Each row has a hidden stage along a path, written after it and counted from one end. A new block has a new path.
[ 100  -96  423  -66   25  147  -27  267  221  115  -90 -196   84  269
  358  -68  -35  211  352    6 -163  354 -391   68  160   50 -124   40
 -271 -483  254 -430 -582   74  -72   58  389  -60  -92   78 -146]
10
[ -44   89  354  177  -78 -312  -95  370 -136   91  292 -274  113  115
  168 -221 -217   19 -397  221 -539 -184  472 -102    9 -212 -161 -532
  487  114   56  -64 -434  756 -236   46  -32 -131   -7  278  114]
18
[ 104  -82 -244 -152 -379   81 -493 -284  264   95 -146  -29 -149 -345
 -113   51   69   -7  489 -373  318  212 -252  118  -55  346    5   54
 -856  -24  241 -140  365  -50  136  267   78  306  328  174  -70]
2
[ -35 -246  -55 -198   47 -103  187  -59  -48  190   93  -32  135   30
  284  -23 -345    5   80   62 -334  212  266 -364  250   44   -6 -191
  207   26  129 -183  -70 -129  -89   14   15   62  144   51  141]
5
[ -13  117 -114   78  160 -119   42    6 -130   -3   17  -74   23 -192
 -163  312   76   66  -89  128 -122  -95 -168  190 -125  121 -138   56
 -128  288 -493  303  -61  111  156  -47   55   25  -87  219 -178]
21
[  -6   -3   32  115 -262  -69 -280  292  201   62  148  -93 -287 -305
 -180  160  -19  193   55  -51  -47  -61 -297  121  -72   56 -182  -48
 -525  -60  434   -9 -256  403  -50  128  135  163    5  -48   16]
18
[-140 -252  -59 -195  250  -47  513  -14 -109   49  111   26  114   37
  227   82 -409   84  -57  257 -378  200  149 -458  181  -99    2 -127
  277  -30  151  -84 -202 -219 -103 -164  -27  123  -38 -111  212]
8
[ 254  -89  188 -113 -358  -90 -616   -3  207  532   57 -220   77  -33
  387  -92  -36    5  417 -210 -148  179 -116  137  336  367 -174 -194
 -308 -203  264 -332 -179  188   68  322  522 -132  264  307 -222]
0
[ -78  189 -180  185  273   52   69 -115 -217 -139  -59  -55   65  -57
 -112  310  400  -11   72   97  -10 -111 -421  227 -103  160  -10  236
 -208  182 -757  452 -336   52  201  -13  124   49 -255  227 -434]
15
[-292   28 -302   67 -119  172   16 -135  122 -403   43   31 -233 -250
 -582  143  141   69   63 -216  198  -39  -41  -93 -236  -98  143   41
 -566  127  142  172   63  191 -109   -5 -489  461   -4  -12  184]
12
[  63   23  372  105 -186 -155 -264  406  129  197  183 -238  -56  -16
  112  -33 -105  183  -51   77 -311  -31  -81  110   54  -17 -245 -248
 -104 -159  332 -179 -488  548 -119  103  270  -80  -29  121   -8]
18
[-184 -232  -16 -307  205  142  352 -167  138  122   88  -22  214  128
 -189  297 -164  211  206  -93 -331  236  150 -221  395   35   -9   39
   28  -30  -63 -119 -173 -357  -77 -182 -141   14  -65   57  186]
7
[ 228 -157  333 -201 -223   18 -362   75  266  366  -93 -218  155  169
  442 -164 -128   94  468 -178 -154  389 -117   76  278  249 -143 -111
 -270 -344  275 -540 -208   38  -17  224  420 -102  207  256 -123]
4
[ -30   -8   64   96 -218  -14 -220  248  190   29  134  -99 -259 -239
 -131  118   11  189   82  -14  -43  -37 -348   74  -49   25 -139  -47
 -512 -162  463  -29 -352  371  -49   94  169  180  -55  -70   -3]
16
[ -25   87  373  162 -127 -294 -160  384  -64  113  277 -287   93  105
  104 -191 -202   45 -345  147 -509 -159  470  -37   13 -184 -180 -509
  404  118   74 -110 -382  762 -238   69  -55 -142   26  302  126]
19
[-285   84 -344  149  -17  256  -52 -161  107 -338   19   13 -137 -121
 -626  315  423   58  249 -359  177  -62 -170   93  -60   66  143  253
 -578  189 -301  283 -128  106  -54   63 -412  302  -96   99  -86]
12
[ 200 -162  125 -188 -290   31 -443  -29  278  371  -67 -146   47  -11
  279  -47  -53   74  514 -263  -38  321 -185   99  268  333 -118  -41
 -459 -246  277 -402  -80  -18   41  263  378  -14  244  211 -140]
3
[ -18   32 -141  143 -264  -43 -304  202  197  -46   71  -39 -357 -420
 -322  229   58  156   98 -135  125  -53 -347  195 -200  114 -139   60
 -697   73  288   87  -40  338   14  148   11  265   61  -27   -9]
20
[-135 -167 -161    4  122 -294  318  195 -174  177  324   19  -50 -225
   49  239 -410   89 -305  282 -493 -109  247 -339  147  -60 -141 -218
  351  279  106  167 -199  107 -102  -88  -47   56   -9 -114  204]
22
[  96  -15 -147 -223   -5  -30 -183 -421  -38  197 -119  -97  223 -104
   68   87   27  -77  244  -81   -9  142    3   71   76  309  -19  -46
 -205  146 -394   39  265 -184  234   63  143   41  183  400 -177]
2
[ 202  -62  256 -171 -424 -123 -611  -46  229  448   83 -269  113  -22
  258 -226 -148   -4  260 -218 -173  151  180   53  231  229 -144 -387
 -215 -156  372 -392   -3  324  -13  264  302  -79  328  387   -8]
0
[ -28  199 -183  187  232  -56    0  -60 -220  -65  -21  -67   33 -164
 -149  357  324    6  -19  131  -46 -162 -364  284 -140  188  -95  188
 -198  289 -750  478 -213  111  233   -5  139   23 -195  258 -399]
18
[-177   87 -420  212 -255  -83 -201   31   46 -279  122   42 -400 -550
 -579  229   75   32 -112 -139  189 -222  -63   41 -378    0    0  -22
 -604  377  144  335  229  412  -24  108 -387  448  109  -15  131]
19
[  82  -29  156  113 -182  -89 -277  384  194  200  114 -133 -168 -137
   26  164  -31  205  143  -62 -165   36 -288  194   76  142 -242   -4
 -364  -80  246 -123 -378  341  -50  164  272  -21   10   34 -104]
21
[  91    9  373   88 -209 -173 -285  450  158  220  172 -240  -63  -13
  114  -35 -154  186  -31   32 -318    5  -20  132   60    4 -266 -247
  -99 -113  326 -238 -409  546 -137  129  229 -106   31  147   16]
20
[  73    3  372   89  -78  -40 -176  366  122  186  112 -217  -31   74
  250   -6   -6  189  106  107 -263   52 -341  110  124   30 -209  -97
 -177 -327  285 -178 -686  387  -62   96  439  -88 -133   63 -164]
15
[  98  -58  203  -93 -206 -282 -282  -51 -111  308  132 -252  296  152
  449 -400 -298 -173  -66   -1 -419   72  680 -227  191   34  -41 -589
  458  118   25 -292    8  398 -132  195   22 -119  332  463   89]
2
[-256  155 -447  299    4  130 -134 -117  -43 -268   76   21 -164 -203
 -578  400  530  -13  170 -295  127 -220 -225  178  -56  154   96  277
 -474  357 -548  504 -217  206   18  129 -305  222 -134  139 -261]
15
[-145  -49   98   63  238 -122  371  142 -248  -55  166 -105  138  153
  277  -91 -213   -4 -242  331 -437   -2  210 -347   48 -210    3 -260
  462   17  -46   34 -467  231 -160  -99  -32   33 -137   46   63]
12
[ -57 -281  -77 -230   85 -126  299  -59  -81  172  111    0  117  -22
  304  -13 -451   22    1  167 -366  207  273 -457  215  -10  -13 -228
  265   19  226 -165  -47 -167  -91  -45   11  110  127  -32  219]
5
[ 124  -43  319 -160 -282 -183 -400  -50   59  308   82 -303  306  205
  323 -388 -231  -85   65 -136 -348  148  608 -101  210   62  -63 -539
  252    2   92 -416   27  392 -134  203   24 -137  336  517  103]
2
[  66  -96  255 -127  -88 -202  -91    9  -91  190   57 -233  320  263
  460 -391 -326 -110  -33   36 -411  184  615 -259  157  -36  -16 -493
  460   35    2 -363  -46  285 -174  125  -33  -93  259  393  118]
4
[ -79  194 -210  245  212  -11   -2  -51 -221 -104    5  -63   26 -104
 -139  318  393  -25   32   67  -49 -173 -338  231  -81  169  -32  200
 -169  266 -740  473 -332  146  165   37   90   32 -211  232 -423]
16
[ -41   64  257  203  -30 -381  -11  395 -225  101  314 -237   88   68
  236 -192 -287  -24 -463  282 -578 -198  526 -166   -2 -204 -158 -532
  603  229   -5   -3 -391  723 -235   51  -61 -123   24  236  115]
19
[ -33   39  421   -5 -130   10 -149  218  178   30  111 -258   51  120
  -23 -119  -50  191  -13   32 -244   40    2   35   21 -137 -124 -268
 -130 -259  323 -238 -442  472 -150   -1   85   -3  -77  183   92]
14
[-153   -2   16  151  152 -226  248  183 -286   13  282  -98   46  -12
  171    1 -174  -10 -345  354 -468 -185  203 -286   46 -174  -54 -291
  447  144  -49  203 -487  371 -125  -55    3   25 -142   28   39]
15
[-104  140 -166  188  278  104  127  -85 -191 -185  -67  -50   76   45
  -52  233  366  -22  124   49  -17  -33 -350  132  -60  109   46  235
 -161  125 -673  341 -388   35  111    5   48   70 -235  194 -385]
13
[  16   56  367   75 -239 -142 -313  345  177  139  195 -262  -33  -12
  -87  -41  -94  180  -96  -22 -297  -60  116  131   21  -57 -223 -312
 -100  -59  285 -185 -338  615 -157   84   62  -72   21  224   98]
19
[   6  -44  479 -133  -71  131  -59  164  266  -12  -38 -253  136  286
   73 -187 -107  205  169  -70 -184  287   16    4   58 -112  -72 -188
 -174 -368  310 -464 -332  252 -181  -15   36    5  -13  216  124]
10
[ -74 -216 -147 -338  -76  -34  -74 -344  126  414  191  -55  212  -80
 -167  259 -165   78  224 -215 -331   90  340 -173  502  239  -57 -148
   11  142  -34  -42   89 -237   24   -4  -30  -47  170  222  132]
2
[-164  -80  -55  102   84 -242  247  221 -201   87  348  -34  -72 -171
   82  111 -270   67 -333  341 -465 -191  130 -325   87 -146 -103 -268
  315  119  204  203 -450  310 -126  -68   39   77 -120 -123  123]
16

Each row has a hidden stage along a path, written after it and counted from one end. A new block has a new path.
[-129 -107  -19 -120 -123  121   98 -130  115 -166 -128  -22 -158 -133
   78  -67  143  -59  -46   62 -272  -19   94  -62    6   45   -1 -142
  239  159   91   66   64 -102   80 -162   66  114  -11 -154   63]
22
[-166 -212 -148 -303   72   84  129   15  226 -250 -136  164 -196   -3
  -47   -6  194   38  -69   15 -204   44  -37   92   50  137  -70 -250
  171  106   39  106  123  -23   58 -193   25  107 -115 -114  -13]
21
[ 291  136  -22  203  -50  -70  -21   46    6  214  150 -122  274  207
   65  -39 -291  -10   70  -64  -46  136  -53   -6  -29 -104  -39  390
   17 -239 -138  -55   86   60 -106  116  -96 -172   35  -14  184]
5
[ -93  -47   79 -165  -86   58   62  -47   29 -111  -62   20  -21 -111
   75  -97   73   50 -127    4 -238   86  -10  -43   78  -21  -22  -48
  138   87   90  102  111  -47   37  -92   -5  121   65 -168   54]
21
[-214  -12  -42   71   83  -32   47  -94  121  -41  -94   45 -143  -89
  -69   24  101  109  129  -61  -51  -27  -10 -181   34  221  -28 -148
  130  289   82   40   12  -64   49  -67   13  187 -142  119  -75]
12
[-184  -42   56 -169  -35   61   37  -30   30 -142  -87   62 -103 -127
   25  -84  115  121 -125  -47 -201   81    9  -66  114   -2    9  -79
  141  161   98  147   74  -46   56  -83   -4  153   49 -137  -32]
20
[  21 -163 -127 -139  227  -62   21  171  234  -67   45  219  -29  177
 -101  123   83  139   20  -76   29  124 -104  115   46  114  -85 -107
  -52   28 -131  161   65  133    9  -67 -175   27 -149   20   -3]
9
[-115  -52 -115   -3   52   43   87  -95  108 -109  -97   10 -140  -27
    8  -60   73   53    8   25 -132  -34   83  -24   -4   96  -14  -60
  167  125   75   20   36  -54   21  -84   66  110  -18    4   13]
17
[  55  116 -210  106 -133  -17   51   10 -103  -24  -51  -60   36   47
   39 -274 -284  101 -208  -56 -142   49  119   84   86 -160   47  266
  209 -210   33   96   86  -56 -171  174   52   55  263 -153   -6]
20
[-183  -37 -249    7  230   49    3   16  164 -115  -56  137 -163  174
  -70  -80   97  155   64  -76    0  -33   48   15   76  181   10  -78
  125  114   31   68  -24  -23  -53  -43   38  102 -123   54  -81]
12
[   7 -132  113   16  -49   24   -1  -83  225  -32   34    5  -75 -125
   -4  261  226 -121  237   -2  -67  -26   33 -177 -113  138  -68 -228
   54  289  -89   65  -65  -24  189 -230 -133   19 -222   18   93]
6
[  -3  168 -223  204  147  -58    2  100   22  177   56  -45  -23  272
  -33 -137 -316  280   -4 -213    4  162   21    1  122 -120   70  578
   77 -158  -73  -10  101   70 -101  253   32 -138   56  133  -72]
9
[-284  125   93  -43  260    2  -24  -47    1   16   56   75  -29    7
   -1  -75   71  340   46 -167    0   95  -86 -147  134   88  -48  177
  -11  192  151  -38   65  -22   22  -22   61  100  -15  173  -96]
14
[  25  -16  176  -54  -92  113 -112  -31  113  -34   25    5  102   48
   67   51  191 -128  127  -13 -191   70  -44 -163   21   65    2 -163
   76  157  -41   85  -29  -19   65 -179 -137    2 -164 -194  169]
2
[-200  231   80   94  -45    6  -29  -68 -188   39  -18  -78  -15 -118
   48 -230 -140  287 -139 -171 -120  100   65 -172  176 -148   85  336
  131   77  157   66   45  -78  -37  147   72  114  237  -20 -108]
18
[ 114   12   -2  115  -72   -7  -26   53   59   73  -47  -37  114  124
    2  -53  -68  -30   24  -30 -152  117  -53  -98   78   37   73    0
  121   18  -80  139   16   53  -49   41 -162   28 -101 -148  109]
6
[ -44  153  -27  -32  315 -250   43   99  -69   73  222  163  148  -20
 -121   51 -220  454  -33 -240  243  139 -168  101   30  -20 -247  352
 -201 -114   23  -55  160   52  -79  109  -16   36  191  317 -154]
16
[ -32 -111  -13  -66 -131   46   94  -93   81 -145 -131   -9  -86 -138
   59  -52   92  -57  -85   87 -237   -7   86  -33   -5   33    0 -187
  192  128   56  125   52  -50   42 -112  -20  160   36 -171   87]
19
[ -20   10  -33   55   93  -64  -29   34   52  -11   43   89   39   35
  -17   -8    2  135   13  -72   30   36   -6  -33   51   69  -37  -32
    9   77  -14  123   -2   17  -43    7 -103  123    2   19   -8]
11
[ -62   11  -22  -44   60   13   51  -28   18  -50  -25   15   -7   10
   47 -113  -12  137  -85  -21 -127   73   13   -1   61  -11  -13   96
   89   23   71   38   88    0  -22  -10   18   80   82  -39   33]
17
[  57   64   45  163  -52  -17  -69   -8   42   79   73  -45   61    2
   -1   56  -29   19  118 -102  -19   41   40 -146    0   -5   11   85
   57   84  -80   80  -56   -8   22    4 -116  -13  -44   -9   42]
6
[  65   76  -22  141  -50   -8  -80    1   49   37   52   -7  107   61
  -45   30  -28  -34  153  -97  -16    9  -12 -112   -2   73  -22  -19
   86   38  -70   59  -59  -44  -38  -25  -99    0  -97  -41   41]
4
[  77  -37 -305   92  -82   56  -83   64  150 -148  -81   88  -39  193
 -115  -12   25 -149   93  -42  -68  -71  109   56  -11  105   34 -242
  206  -26 -136  172 -102  -53 -101  -46  -91   22 -124 -198   18]
1
[ 107    0 -202  209 -123  -35  158 -156   53   -6  -90 -151  -49  -50
   64  -92 -175  -77    1  103 -151  -82  174   15 -124    0  -26  113
  225  -56   19  -57   74  -69  -49   26   90   48  112    7  119]
17
[-157  259 -390  210  248  -57  -85  118   33   74  105   91  -79  271
 -255  -40 -256  320  194 -391  220   28  -10    9   91   46  -36  418
   85 -122  -77  -65  -25  -67 -142  181  107 -145  -63  266 -290]
3
[-137  -29  -31 -157   22   13   30   -5   29 -157    4  113  -58 -114
  -22  -34   71  141  -85  -83  -60   24   13   23   55   12  -84  -69
   81   73   66  111   49  -73    9  -87    5  127   81  -58  -71]
22
[  97 -120  -33    3  -42   -2   92 -101  103 -108  -42   -3   26  -65
   85   -5   73  -94  -12  146 -136  -52   77   32  -98   83  -75 -189
  100   56   22   49   32  -19   -3 -134  -48  135   27  -87  172]
16
[-73  41  -2   6 113   2  23 -58  16 -34  31  20  10   2  50 -81  14 155
 -13 -32 -51  27  27 -25  27  29 -47  91  44  59  79   0  47 -17 -22 -32
  26  88  67  37  30]
16
[  99   39   15  125   22 -125   32  -56   -1   38   70    3  166  -47
   42  -12  -83   54   28   21   23   -9  -16  -27  -51   80 -117  -13
   -7    8   20   17   42  -10  -72    0  -80  139   76   52   96]
13
[-233  215  163   -9  151 -117  -15  -24 -147   65  116   44   32 -181
  -37  -38 -100  431  -54 -250   63  140  -78 -143  126  -77  -89  335
  -67  117  138    1   97  -31   25   86   33  104  198  200 -178]
17
[  81 -174  116  -58  -13  -96   35   29  179  -29    8   94   39  -94
  -20  204  137  -29   60   31  -69   77  -81  -72  -35  129  -89 -281
  -26  197  -92  178   38   79  103 -133 -241  131 -134  -38  101]
9
[ 352 -168  -56   70  -57  -70  139 -112  165  -26   58  -53  186   16
  164   61  -22 -235   47  262  -91  -79   67  132 -243   83 -181 -143
   27 -108  -70  -48   83   30  -41 -148  -93   49   35  -54  356]
14
[ 174 -208   19   15 -233  117   73 -173  121 -182 -134  -81   21  -93
  205  -72  199 -322  -55  304 -306 -120  202   -7 -121   73   31 -412
  219  121   26  143  -47  -49   14 -217  -93  194   13 -332  327]
17
[-119   -3  -21  -12   58  -28   68  -77   39  -79  -25   38  -81 -124
  -14   -4   42  133   -3  -43  -56   -3   38  -50    1   61  -66  -17
   81  138   79   35   45  -49   34  -59   25  135   47   60  -36]
17
[ 236  -71   36  197 -209  -37   89 -156   79   35  -65 -144  145  -58
  167  -49  -35 -238   36  220 -209  -54   80  -88 -122   87  -23 -162
  153   47   -5   37   39  -19  -36  -64 -102  140    6 -140  301]
12
[ -55  131  -18   76   11   -7 -113   22   38   22   77   38   42   59
  -86   50  -22   80  151 -199   13   49  -25 -116   38   28  -41   93
   51   57  -53   27  -26  -53   -7  -12  -47  -41  -68   25  -55]
2
[-14 -22 -52  16 127 -16  49 -57  95 -38  19  42  33  52  41 -41  38  71
  43  25 -40  -6  -5   3 -18 123 -82 -31  44  54  47 -13  49  -5 -35 -72
  -1  97 -23  47  80]
14
[  57   76   34   73  -73  -29 -105   10   41    7   80   30  119    5
  -48   90    2  -29  143 -114   -8   23  -22  -98  -16   38  -68  -49
   35   51  -79   70  -40  -45   -8  -56 -121    1  -57  -48   34]
2
[ 254   60 -138  286 -110  -92   53   -4   67  171   34 -146  113  114
   12    6 -281  -68   97  -23  -64   55   42  -31  -78  -42   -2  272
  118 -144 -147  -18   56   30  -64  118  -74 -108   -5   19  135]
6
[ 87  43 -43  87 -77  33 -57 -21 111  17  45 -30  64 101  -1  53 -15 -97
 158 -61 -90  18  22 -71 -47  26 -37  42 104   1 -94  -1  -2 -39   3 -65
 -53 -80 -94 -60 101]
2
[  72    4   56   68   19  -61   15   33   93  120   57  -32   44   56
   29   56  -76   92   43  -72  -78  152  -41  -87   31  -39   -4  209
   10   40  -86   56   85   86   46   38 -117  -43  -38   34   75]
8
[-351  127 -157  -87  403  -45   13   68   24  -41   36  187 -135  106
 -157  -85  -27  488    5 -278  108  105 -104    9  169   94  -73  261
   -4   73  116  -29   92   -5  -43   60  121   62    2  261 -267]
16
[  -8  -22  -18   67   43  -20  -37   42   97   13   36   43  -39   40
  -11   42   22  101   37  -88  -22   64   46  -70   48    5   25   37
   39  110  -69  145  -23   38   28    4 -121   40  -36   -6    2]
9
[ -58 -106 -108 -103  -80   73  144  -95  135 -136 -110  -16 -120  -61
   51  -63   45  -48  -42   64 -236   -3   60   19  -24   48  -47  -60
  223   42   54   12  114  -75   32 -122   81   62   -6 -101   72]
22
[ 239  -34   40   39 -159  -19   35  -29  151   71   -1  -82  190   97
   52   76  -57 -224  131   67 -219   94 -101  -53  -92   50  -83  -15
   97  -61 -117  -36  126   29    8  -88 -116  -85 -134 -124  264]
2

Each row has a hidden stage along a path, written after it and counted from one end. A new block has a new path.
[ -16  -10   48  -97  -53  126 -117  -64  201   85  104  -74   59   98
   46  -33  339  167  264  385 -257 -311  328 -120   55   30  -12   58
  -28  227  350   23  -33  177  -51  -84   46  -18  -56   55   11]
10
[  68  -98  182   41  106   -7  165  177   89   44 -202  166  -13   10
  -16  272 -326 -129  -91 -383  104  344  -15  218  117 -110    6   72
  -48  -83   79 -149   47 -223   12   52  -61   -9   11  -58  -66]
20
[ 328  146   83   96  166 -131  -96  293 -319  -89   62   88  -53  -39
 -112   99 -203 -239 -186 -295  122   77 -110  -54 -143 -250  -88 -105
   28   18 -435  125  358  -62  134 -164  -62  151  -21 -318 -190]
22
[ 354  154  170  -18  128  -44    6  227  -95  233 -396   69 -117  -21
  -64  167 -346   64   52 -508  304   75   24 -130  144  -17  345   33
  125   -2  -69 -143 -223  -98 -133 -353  -44   24  153 -103  -48]
12
[ 215  -42   33 -298 -153    0  -86   92  -49  352  -63  135  186 -118
   75  107 -131  323  284  -95 -100 -114   28   -4  145  244   22  149
  135 -185  431 -332 -253  -70 -204 -338   47   46  138 -159  -31]
4
[-111  133   -4  105  262   34 -162  -61 -108  -89  -43 -141   34  165
 -216   94  225  -56   36   51 -169 -200  217 -353  -50 -167    2 -134
   51  161 -344  155  179  293  124 -101  115  109 -319  125 -107]
7
[ 201  123  -75 -171 -276  -15  -84   16 -165  342 -291  115  222 -257
  -57  -71 -101  335  150 -226  273 -247 -277  -69  -33  293  192   -4
  285 -271  249 -254 -196 -248 -181 -432  130   86  257  -77  -22]
11
[-258   37   43   38  106  172   55 -221  133  119   79   98  -32  246
  -21   49  381  -93   79  180 -192 -196  230  -78   -5  -44   78  115
  -32  352  120  219   21  261  151   75  104  -63 -270   82  162]
2
[-328  -99  -68  127   80   23  -15 -103    6   -5   48  -10  218   61
 -138   41  159  -50 -171 -116  -93   -9 -159   11 -194 -248   12 -152
   78  102 -133  -61  151    3   78  145  189  150 -296  138   90]
16
[  26 -187  -13 -168 -101  -17   44   51   28  246  230  237  203 -175
  162   50  -44  169   14 -132 -140   60 -288  297 -125  -91  -10   66
  121   39  417 -281 -153 -153 -102   17  150   85  -13 -199  152]
17
[ -80 -198  166  -30 -171  124   65   46  382  -63   38   23   73  137
   68   70  111  -71   90  314 -142   27  332  220  163   50 -243  128
 -243   11  464  -18  244 -122   28  165 -146  -96   71   33  -80]
21
[-102 -106  -95  -12   -2   18   75 -101  -34  349  132  159  295 -206
   22   75  -36  209   -3 -304 -124   74 -428  207 -158  -98  161  -44
  215   33  261 -365 -225 -161 -159    7  300  156 -178  -18  196]
13
[-118 -139  217  106  240   62  115   95  250 -128  -33   28 -108  242
  -10  237  -21 -240  -88  -68 -115  230  289  103  102 -295  -39   55
 -176  234    7   61  146   63  126  226  -80  -49 -188   59  -12]
19
[ -66 -120  -48 -122 -187   81   -8 -111   35  433  314  168  281  -27
   97  -23  140  158  104    5 -232 -118 -148  167  -45   75   75  107
   57  116  415 -245 -117  -40 -163  -58  130   82  -71 -134  243]
1
[-256  -38  151  146  275  147  162 -127  192  144  -74   61  -76  317
  -71  263   90 -176   14 -146 -172  121  282  -17  155 -142  147  119
  -95  297    5   50  -30  186   91  152   50  -51 -353  159  130]
1
[ 117   44  155   42 -165  146   -1   46  246  -96  274   80 -115  160
   99 -144  358 -239   32  508  -38 -222  317  115  -27  -31 -152  117
 -259  344  272  388  410   19  148   77 -202 -126  128 -195  -12]
23
[  31   90  121   88  256  -29   97  101  -98  -57 -220  169 -153   65
  -90  177 -122 -213 -176 -374  204  130  -52  -20  -73 -250  115   -7
   74  128 -269  159   73    2  195  -14   36   11 -106  -79  -19]
18
[ -63   39   90  209  -44  102   43   -2  129 -133   69   22    6  136
 -101  -18  187 -304 -118  181   40  -40  130   83  -56  -80 -144  -28
 -190  134  -39  260  495  -81  182  136  -98  -20  -44  -14  -77]
23
[ -73   68  -79   -2   91   33 -215  -70  -76  -11  243  -99   95   62
  -59  -85  406   86   74  260 -262 -368   91 -242 -204 -195  -27 -122
   99  305  -77  127  104  277   70  -74  182  139 -261    0   25]
12
[-267  -46  -18  126  107   38 -143  -58   65  -72  -90 -227  170  181
 -211   72  192   14  -19   35 -155 -131  192 -234  -19 -174  -18 -175
   15   75 -184  -59  168  129   33   26  105  142 -289  267  -61]
13
[ -33  -82  -88 -117 -282   93  -42 -139    1  450  381  182  342  -90
   99 -145  202  169   74   56 -149 -194 -262  183 -125   97  136   78
   80  123  420 -210  -85  -80 -198 -101  129   87   27 -178  284]
3
[ 174   64   74  -69  -91   18    8   62  -68  345 -277  121  138  -53
  -76  101 -243  108   82 -374  213   22  -76  -20  140  178  255   63
  107 -167  115 -243 -145 -177 -187 -317  -12   29  169  -63    7]
5
[ -80 -160   11  -53 -174   86  -71  -28  214  171  312   14  178   62
  111 -124  271   82   25  210 -169 -165   22  132  -89 -119   61   17
  -38  290  362 -101    8    3 -118   59   35   43  -14  -55  215]
15
[ 136  -17  -20 -174 -133   73   11  -52   22  397  192  200  197 -188
  134   -9   58  265  215   -5 -143 -117 -184  150  -33  110  138  111
  133   78  501 -232 -252  -81 -203 -173  156   34   56 -168  146]
7
[-316  -49   73  212  135  161  130 -186  189  164  -75    9  129  207
 -151  154   89 -147  -59 -173  -68  125   74   34   87 -102  211    1
  -80  164  -15  -58   53   24  -21  142   72   -1 -254  233  140]
4
[ -68   -7  197  141  125  107  141   51  242 -190 -171   30 -128  187
  -79  225   31 -256   20  120  -58  117  372   68  158  -43 -227   77
 -215   45   81  192  341  -34  220  172 -109 -100 -113   88 -212]
23
[ 116  -34  -16 -194  102  -85   18   92 -160  266 -223  160  131 -239
    7  257 -288  330  149 -437  -51   77 -232   18    9   16   56   22
  310 -204  209 -402 -360 -120 -102 -219  254  132  -88  -57  -54]
13
[  96   58  211  100  304   32   56  156   71 -227   41   82 -264  191
   -5  203   52 -315  -44   66  -98   87  331  -10   22 -281 -159   62
 -159  291 -136  330  293  154  274  113  -92  -57 -173 -123 -139]
22
[ 172   15   20 -154 -211  -44   43  121 -109  104 -255  249  118 -220
   -5   65 -214   93   16 -214  246   -1 -227  148  -25  194 -101   67
  141 -343  241 -123   50 -326   30 -203   21   19  238 -178 -141]
21
[-126 -102  -20   20  -98   43 -134   -5   65  -79  383    3  153  100
   22 -143  354 -105 -109  295 -175 -198   15   55 -218 -233 -132  -66
  -69  275   49  135  320   77   88  116   17   88 -103 -103   95]
19
[ 292 -101  -41 -360 -331  -95 -135  205 -140  160  135  215  246 -297
  153  -25 -109  289  147   45  -56 -149 -210  180  -87  172 -269   79
  156 -290  466 -261    0 -246  -90 -263   41  107  259 -360 -115]
20
[ 148 -205   27 -142 -209  -64  -51  193   -7  204  178  135  280 -152
   91   26 -192  119  -37 -177  -38  104 -229  267  -47  -46  -67   13
   35 -130  303 -362   26 -276 -181  -71   -8  135  142 -237   35]
19
[ -95   86   38  -59  -16   23 -267   32   26 -247 -269 -211  -50  251
 -162  -60  345   24   91  334   20 -468  479 -446    4  -15 -128  -83
   21   73 -162  270  236  263  200 -178  -33   21  -44  149 -187]
15
[ 163   88  108  -68 -171    2   93  126  -26   32 -463  214  -18  -88
  -69   87 -223  -36  -12 -232  408   13  -49   76   76  214  -21   90
   59 -302  137   23  111 -313   92 -199  -86  -67  293  -89 -172]
21
[-111  -24  165  169   58  121  135    3  238 -147  -49   58  -75  180
  -57  115  106 -296  -75  116    3   87  239  122   55 -105 -131   51
 -210  138   59  222  362  -52  196  204 -101  -90  -83   49  -82]
22
[ 386  -84   83 -323 -271  -59  -45  263  -28  183   64  255   88 -218
  203   18 -186  195  149  -15   32  -47  -81  225   21  147 -147  161
   64 -167  513 -201  -60 -243 -102 -244  -67    8  335 -388  -72]
20
[-228 -140  118  106   -2   84  164  -29  251  107 -341   41   97  117
  -98  166 -126  -61  -97 -302  159  205   19  134  125  -52  178   20
  -30  -41  137 -191  -26 -199  -41  108   -1  -21  -30  220   72]
16
[ 169  174  124    7   16  -38 -135  200 -119 -273 -333  -21 -144  130
 -169   43    7 -190  -41   40  250 -186  294 -257   23    4 -176  -36
  -25  -94 -291  316  397   23  254 -213 -164   -5  122  -78 -314]
21
[-193  -62   97  130  178   27  115    7   87  -18 -234   53    9  123
 -122  197  -78 -146 -155 -320   90  185    3   39    7 -215  108  -35
   15   65 -120  -33   57  -50   96  114   58   28 -178  136   26]
17
[ -52   13   32   32   64   56 -181    3   77  -28  174 -132   20  189
  -35  -72  347   -1   42  248 -180 -285  256 -204  -86 -220   32  -75
  -23  364  -39  126  122  244   34  -30   30   72 -166   21   51]
13
[ 320  154  228  126  334  -24  236  229 -102   14 -198  269 -277  -43
  -31  357 -378 -268  -50 -448  138  347  -10  141   79 -142  -11  107
  -21   40 -125  114  112 -144  177  -25  -39  -38  -72 -228 -182]
24
[ 232  -48  184 -102   -3    3  210  187   75  142 -195  310  -64 -124
  107  239 -342  -21   37 -315  147  268  -75  301  125   53  -17  190
    9 -130  347 -133  -77 -284    5  -53  -50  -73  165 -205  -75]
21
[ -15  166  111   89  408   18  -78   39  -95 -109 -314 -111 -125  198
 -227  276    3  -77   90 -149  -76  -46  356 -392  114 -150   47  -64
   50   91 -377  130   58  283  148 -150   62   40 -290  156 -207]
7
[ -85  141  121  104  128  148  -96  -73  147  -82 -142 -145  -94  310
 -149   15  328 -125  105  250  -34 -264  489 -316  109  -47   98    0
 -113  282 -116  289  179  272  104  -84  -67  -65 -108  169  -56]
7
[ -64 -183  -23  -20 -250   13   43   22   66  184  132  159  315 -124
   26  -29  -59   28 -126 -142   42   92 -324  321 -113  -26  -17  -12
   24 -100  280 -263  115 -319 -108   56   47   95   82 -103  105]
19
[ 164  314  136   55  181   42 -112   58 -114  -51 -446  -61 -198  189
 -219   73   50  -94   87  -93  259 -240  347 -442  112   32  197  -17
   50   84 -338  294   86  191  123 -344  -69  -42   31   56 -175]
7
[ 110  100  143   -6  185  -41   56  150  -85   28 -476  111 -152   47
 -110  214 -240  -42  -51 -452  294   80   42 -124   64  -84  179   23
  136  -36 -167   11  -99  -41   94 -183   14    1   15   -3  -83]
16
